Each row has a class, written after it.
-73; 157; -129; 200; 88; 75; 67; 66; 29; 158; -35; 62; 189; -91; -92; 174; -129; -73; -149; -155; -49; -344; 213; -96; -87; -159; 330; -155; 53; -189; -235; -260
T
3; -248; 143; 55; -169; -91; 328; 79; 6; 125; -137; 168; 113; -264; 297; 158; -79; 67; -41; 90; -262; -33; 106; -122; 249; -139; 177; -188; -79; -185; -499; -7
W
-180; 192; -327; 90; -21; -150; -384; -10; 165; 59; 110; -35; 82; 3; -18; 346; -166; -122; -151; -119; 6; -307; 117; -166; -130; 57; 290; -60; 146; -132; 360; -296
T
-146; 70; -248; -5; -140; -107; 159; 337; 72; -174; -106; 1; -72; 40; -139; -319; 248; -345; -357; -396; -1; -390; -96; -136; 63; -109; 89; -217; 129; -103; -167; -189
T
-4; -314; 176; 71; -87; -395; -37; -48; 226; 109; 385; 93; 35; 183; -129; 280; -169; 249; -133; 202; 64; 194; 49; 42; 133; 167; 352; 130; -71; 272; 146; 47
U
-288; 58; -241; 196; -95; -323; -103; 191; 36; 33; -19; 182; 74; 54; -140; -15; -79; -23; -246; -328; -23; -206; -129; -305; -59; 119; -208; -173; 223; 104; -57; -240
T
-90; -280; -144; -107; -143; -502; 7; -357; -172; -57; 64; -44; -50; 23; -199; -205; 70; 196; -119; 155; -52; 103; -252; 60; 66; 104; -174; 23; 53; 193; 53; 6
F
-16; -20; 7; 142; -72; -167; 122; 21; -14; 39; -53; -99; 304; -100; -248; -59; 57; 46; -76; 90; 82; 190; -154; -16; -8; -131; 248; -138; 165; 33; -13; -172
T
435; -177; -57; -3; 69; -57; 282; -93; -451; -270; -434; 123; 265; 142; -48; -135; 174; 296; -68; -251; -195; -431; -428; -44; 66; -138; 3; -201; 10; -146; -463; 311
R
9; 224; -32; 99; -96; 112; -153; 362; 110; -80; -179; -75; 203; 89; 29; 9; -156; -45; -120; -193; -156; -360; -36; -124; -104; 11; 180; -238; 80; -259; 48; -59
D
-128; -187; 30; 5; -107; 89; 461; 167; -44; 241; 201; 264; -51; -229; 114; -87; -147; -216; 4; 20; -67; -7; 158; -56; 129; 289; -103; -31; 115; 20; -395; 1
E
-24; -579; -96; -91; -151; -514; 540; -35; -13; 189; 168; 218; -129; -38; -195; -180; 155; -113; -114; 366; -89; 413; -137; 58; 295; 346; 289; 58; -36; 186; 2; 29
R
16; 52; -16; -238; -84; -84; -397; 272; -59; -284; -184; 69; -136; 64; 15; -130; -127; 89; -248; -300; -49; -434; -8; -25; 40; -78; -126; -117; -92; -199; -57; 307
M
92; 147; -109; 186; -5; -243; -299; 295; 24; -167; 73; 101; 174; 83; -90; 114; -108; 85; -45; -371; -2; -325; -147; -312; -189; 237; 71; -200; -3; -99; 22; -182
D
183; -188; 89; 12; -220; 292; 609; 136; -203; 169; -47; 72; 25; 35; 167; -305; -156; -39; 124; 57; -271; 32; 42; 71; 111; 140; 1; -102; 18; -94; -359; 273
D
-106; 100; -76; 349; 144; -21; 260; 227; 37; 228; -376; 251; 72; 104; -68; 22; 312; -284; -141; -484; 27; -243; -229; -361; -42; -75; 65; -194; 84; 70; -423; -311
U
76; -163; 110; 147; 53; 152; 485; -93; -265; 265; 96; 205; 133; -95; 183; -44; 7; -154; 332; 103; -161; 74; 80; 130; 228; 22; 49; 39; 32; -52; -390; 85
E
166; -187; 205; -72; 111; -118; -16; 178; -140; -6; -18; 205; 80; 32; 327; 107; -203; 68; 89; 196; -198; -141; -28; 141; 194; 150; 94; 58; -51; -176; -254; 363
W
-82; -44; -309; -69; -24; -353; -149; -97; 10; 6; -77; 109; -222; 85; -60; -14; 69; -94; -166; -249; -85; -94; -55; -157; -26; 104; -114; -76; -101; -77; 130; -1
W
-226; 78; 19; 44; 67; 240; 298; 139; 83; 290; 10; 15; -130; -166; -10; -22; -3; -383; 158; 168; 1; 114; 324; -106; 31; -125; -20; 75; 28; -25; -157; -182
E
335; -154; 165; 205; 121; -139; 6; 143; -181; -220; -324; 230; 89; 249; -6; -14; 296; 130; -167; -547; -109; -489; -534; -43; 7; 136; 30; -353; -172; -104; -526; 406
W
30; 7; -119; 41; 129; 85; -193; 36; -52; -252; -309; 144; -461; 128; 35; 12; 457; -28; -122; -293; 22; -571; -131; -116; 45; -167; 93; -195; -378; 12; -286; 83
M
48; -138; -87; 62; -135; -262; 169; -222; -51; -194; -98; 45; -14; -147; 146; -46; 26; 36; -19; 59; -57; -164; -64; -10; 82; -154; 35; -173; -34; -218; -183; 111
K
234; -140; -23; -123; -99; 228; 291; -244; -179; -192; -358; -76; -129; 14; 21; -242; 430; -19; 87; 167; 52; -63; -347; 42; 125; -181; -1; -26; -82; 40; -79; 205
D
178; -292; -52; 109; -151; 133; 517; -386; -272; 178; -336; 82; -42; 44; -26; -254; 393; -55; -180; -150; -43; -146; -498; 54; 47; 85; -9; -171; -2; 154; -514; 181
K
231; -159; -151; 105; 284; -233; 93; 177; -13; -471; -275; 152; -112; 74; -151; 121; 448; -20; -260; -189; 60; -572; -229; -147; 34; -288; 193; -184; -158; -186; -314; 189
Z
115; -168; -2; 94; -295; -81; 69; -78; -83; -117; -92; 117; 241; 31; -154; -36; 40; 107; -212; -240; 131; -405; -421; -7; 34; 180; -26; -187; 199; 73; -178; -37
F
65; -120; 154; 117; -193; -500; 119; 156; -217; -148; 44; 285; 420; -70; -244; -38; -41; 44; -174; -166; 69; -106; -331; 59; 97; 292; -34; -216; 120; 18; -466; 70
V
194; -405; 14; 70; -94; 196; 569; -303; -98; 22; 311; 15; 27; -213; -173; 39; -58; -36; 130; 606; 6; 11; -50; 229; 135; 66; 481; 67; -82; -35; -314; 99
F
-57; -49; -120; 391; -10; -400; -54; 104; 38; 4; -362; 133; 16; 111; -171; 71; 367; -48; -208; -500; 80; -233; -256; -300; -91; -119; 10; -326; 9; 51; -141; -291
T
-222; 124; -204; -59; -106; 138; 344; 14; -94; 75; 137; -124; 95; -107; -117; -499; -130; -184; -60; -34; -129; -70; 124; 149; 10; -72; -136; -43; 249; -97; -91; -216
V
-25; -108; 154; 103; 16; -11; 479; -308; -284; 302; 240; -50; 220; -257; 70; -66; -312; 10; 332; 356; -94; 45; 90; 173; -61; 273; 26; -78; 217; -58; -392; 126
M
40; -301; 57; 112; -210; -604; 26; -133; -16; 358; 322; 301; 209; -130; 155; 452; -247; 106; 84; 123; -171; 270; 158; -88; 174; 419; 440; 9; -149; 20; -87; -240
F
114; 16; 192; 117; 160; 163; 141; 246; -47; 101; 195; 81; 59; -37; 36; 151; -339; -65; 291; 259; -51; 57; 291; 67; -23; 83; 166; 5; -67; -178; -227; 210
E
-53; -135; -174; -37; -251; -385; 69; 15; 92; -175; -51; 122; 9; 22; 37; -230; 71; 50; -506; -385; -145; -418; -256; -69; 75; 217; 31; -254; -4; -80; -198; -1
M
-244; 312; -42; 198; 84; -316; -332; 190; 131; 223; 84; 76; 214; 152; -154; 106; -86; -124; -82; -335; -34; -153; -7; -186; -137; 262; -8; -82; 66; 45; 85; -285
M
-103; -85; -175; -127; -163; -462; -192; -63; 31; -145; -22; 128; -212; 124; -256; -135; -16; 42; -200; -132; 66; 172; -138; -110; -19; 130; -237; 15; -114; 110; 209; 82
V
-20; -101; -108; 170; 57; 72; 899; -148; -129; 281; -30; -12; 75; -6; -133; -341; 119; -197; 121; 230; -171; 254; 64; 55; 36; -52; 100; -73; 108; -7; -264; 69
D
68; -182; 84; 96; -19; -416; -53; 103; -107; -73; 35; 32; 84; -26; -26; 52; 131; 146; 255; 211; -24; 316; -143; -67; 111; 49; 2; -46; -38; 95; 117; -51
Z
-282; 46; 2; 135; 261; -71; 264; 91; 12; 275; 175; -17; -174; -59; -29; -169; 86; -203; 310; 319; -149; 469; 298; -2; 25; -73; -110; 94; -75; 89; 33; -82
U
-128; -201; -83; 65; -73; -175; 214; -65; -125; 501; 23; 139; -82; 78; 59; -221; -104; -126; 186; 36; -288; 341; -53; -4; 79; 350; 42; -39; 11; 44; 114; 43
W
-102; 238; -58; 151; 267; -229; -182; 437; 211; -154; 97; 207; 175; 183; -207; 241; 4; -59; -255; -442; 96; -288; 46; -272; -109; 47; 177; -22; 75; 23; 16; -205
K
31; -108; -132; -112; -305; -189; 50; 330; -136; -91; 7; 113; 298; -61; 57; -277; -193; 2; -159; -253; -182; -117; -221; 2; 141; 282; -130; -178; 305; -161; 10; -67
R
37; 45; -365; -8; 36; -83; 186; -182; -156; -36; -274; -71; -15; 46; -129; -108; 112; -65; -177; -1; -74; -118; -34; -3; -94; -172; 246; -90; 35; -141; 8; -88
D
198; -145; -112; -125; -73; 232; 594; 8; -294; -115; -424; 137; -63; -7; 203; -421; 405; -146; -207; -463; -164; -465; -262; 21; 215; -139; -224; -255; 68; -145; -672; 184
R
81; 30; -140; 162; -184; -172; 202; 281; -86; -333; -209; 22; 301; -76; -21; -187; 171; 45; -296; -431; -142; -354; -230; -226; -9; -184; 258; -333; 105; -185; -274; -192
K
-85; 132; -77; 180; -102; -151; 178; 394; -19; -2; -31; 293; 165; 70; -69; -208; -145; -242; -227; -405; -45; -334; -219; -240; -55; 295; -96; -217; 173; -92; -374; 130
R
-19; -51; -135; 93; 153; -313; -172; 122; 53; -72; -137; 17; -259; 167; 32; -164; 309; 33; -140; -169; -144; -121; -195; -192; -66; 24; -46; -114; -232; 34; 46; 86
W
-206; -112; -116; 91; 337; -73; 238; -46; 149; 555; 210; 233; -421; 174; -173; 32; -14; -327; 104; 164; -39; 159; 207; -67; -2; 321; 286; 132; -222; 148; -31; 52
M
156; -296; 78; 100; -232; 66; 364; 134; -235; 67; 59; 100; 209; -319; 106; 38; -242; 112; 157; 284; -194; 13; 117; 52; 143; -16; 298; -146; 8; -188; -357; -78
U
135; -303; -120; -25; -312; -179; 335; -634; -332; 78; -11; 51; 11; -10; -12; -318; 18; 143; -109; -202; -207; -117; -365; 147; 37; 275; 22; -212; -28; -24; -281; 233
K
-27; -76; -123; 141; 361; -87; 133; 252; 258; 177; 101; 199; -365; 152; -25; 247; 107; -241; 37; 28; -113; -35; 251; -212; -69; 196; 414; 32; -339; -31; 13; -101
V
-10; -233; 235; -108; -56; 101; 144; 220; -53; 368; 30; 98; -178; -73; 4; -52; -257; -134; 261; 471; -140; 329; 152; 55; 133; 192; 146; 78; -164; -28; -97; 256
W
132; 68; 138; 1; 46; -179; -413; 227; 8; -194; -158; 125; 53; 147; -67; 140; -110; 151; -115; -141; -88; -195; -51; -38; 25; -78; 249; -77; -295; -186; -64; 295
M
62; 19; -55; 69; -182; 33; -4; 24; -111; 137; -14; -7; 132; 18; -202; 31; -134; -129; -3; 65; 80; -53; -168; 37; -117; 275; 321; -97; 77; 6; -4; -93
V
143; -154; -78; -109; -189; -26; 396; 29; -37; -173; -82; 44; 168; 198; -56; -290; -6; 50; -338; 92; -132; -41; -188; 170; 156; 4; 50; 82; 103; -1; -47; 292
D
5; 14; -365; 110; 187; 17; -50; -621; -186; 243; -6; -49; -211; 113; -92; -68; 11; 1; 90; 127; -190; -158; -61; 111; -154; 38; 265; 25; -244; -83; 69; -55
W
94; 242; -99; -166; 133; 352; -22; -320; -222; 75; 123; -106; -60; 152; -148; -335; -104; -102; 161; -75; -82; -185; -117; 278; -93; 231; -235; 1; -61; -111; -109; 212
R
150; -267; 104; 287; -151; -489; 175; 102; -127; -112; 179; 351; 270; 42; -81; 85; -45; 72; -78; -283; 42; -231; -273; 91; 104; 414; 77; -289; 90; -32; -359; 80
Z
166; -266; -5; 97; 94; -144; 458; 282; 92; 33; 107; 305; 68; 60; -16; 75; 183; 24; -129; -173; -61; -64; -59; -262; 128; 208; 210; -38; -47; 118; -246; -9
T
22; -158; -4; -61; -238; 8; 485; -82; -310; -60; -201; 17; -38; -49; -21; -432; 47; -64; 12; 162; -178; 58; -93; 126; 92; -51; -65; -29; -9; -33; -283; 166
W
69; 16; 80; -154; -258; 14; -188; 59; -122; -204; -327; 57; -18; 65; 307; -382; 33; 82; -109; -525; -201; -360; -333; -34; 158; -67; -315; -222; -34; -207; -218; 214
W
138; -35; 33; -50; -172; -203; -311; -36; -55; -203; -112; 107; 19; 177; -85; 103; -60; 204; -143; -100; -120; -239; -201; 33; 51; 130; 324; -161; -275; -79; 7; 216
V
51; -330; -47; 111; -193; -356; 18; -401; -93; -106; -168; 87; 70; 100; -188; -141; 323; 330; -262; -206; -62; -35; -525; -88; 127; -91; 285; -78; -111; 232; 2; -70
R
135; -333; 37; 47; -267; -341; 23; -277; -274; -159; -341; 154; 28; 18; -320; -91; 112; 287; -410; -177; 22; -286; -479; 52; 10; 9; 1; -301; -125; 62; -487; 315
V
53; -182; -61; 121; -330; -236; 112; -471; -267; -5; -40; 113; -139; 22; -123; -326; 115; -6; 46; -190; -17; 3; -389; 95; -1; 249; -272; -224; -142; 40; -219; 216
K
31; -201; 217; 106; -614; -644; 206; 118; -112; -37; 121; 282; 542; -148; -3; -26; -376; 124; -114; -34; -98; 111; -198; 26; 177; 466; 204; -217; 165; -69; -215; -70
Z
85; -33; -64; -199; -322; -14; -53; 146; -181; -256; 83; -33; 117; -134; 207; -177; -230; -46; -77; -85; -226; -230; -37; 166; 111; 196; -234; -152; 103; -311; -154; 144
E
27; -275; 51; 283; 47; -211; 449; -228; -134; 213; 183; 102; 103; -89; -144; 132; -50; 71; 169; 214; -16; 80; -45; -92; 17; 33; 74; -72; 50; 98; -406; 50
Z
32; 9; -39; 16; -194; 33; 110; -188; -211; -15; 290; -36; 210; -154; 3; -193; -173; -45; 314; 132; -32; 29; -33; 155; 46; 181; -92; 24; 149; -81; 64; -134
T
17; -159; 39; 87; 72; 72; 436; 304; -77; 328; 17; 148; 85; 4; 158; -251; 12; -306; 137; -38; -239; 79; -114; -66; 117; 242; 17; 9; 138; -58; -250; 21
K
-56; -33; -10; -59; -29; -92; 75; 106; -9; 204; 423; 10; -22; 110; -165; -47; -459; 18; 24; 220; -144; 172; 276; 176; -72; 442; 85; 20; -1; -11; 82; 160
D
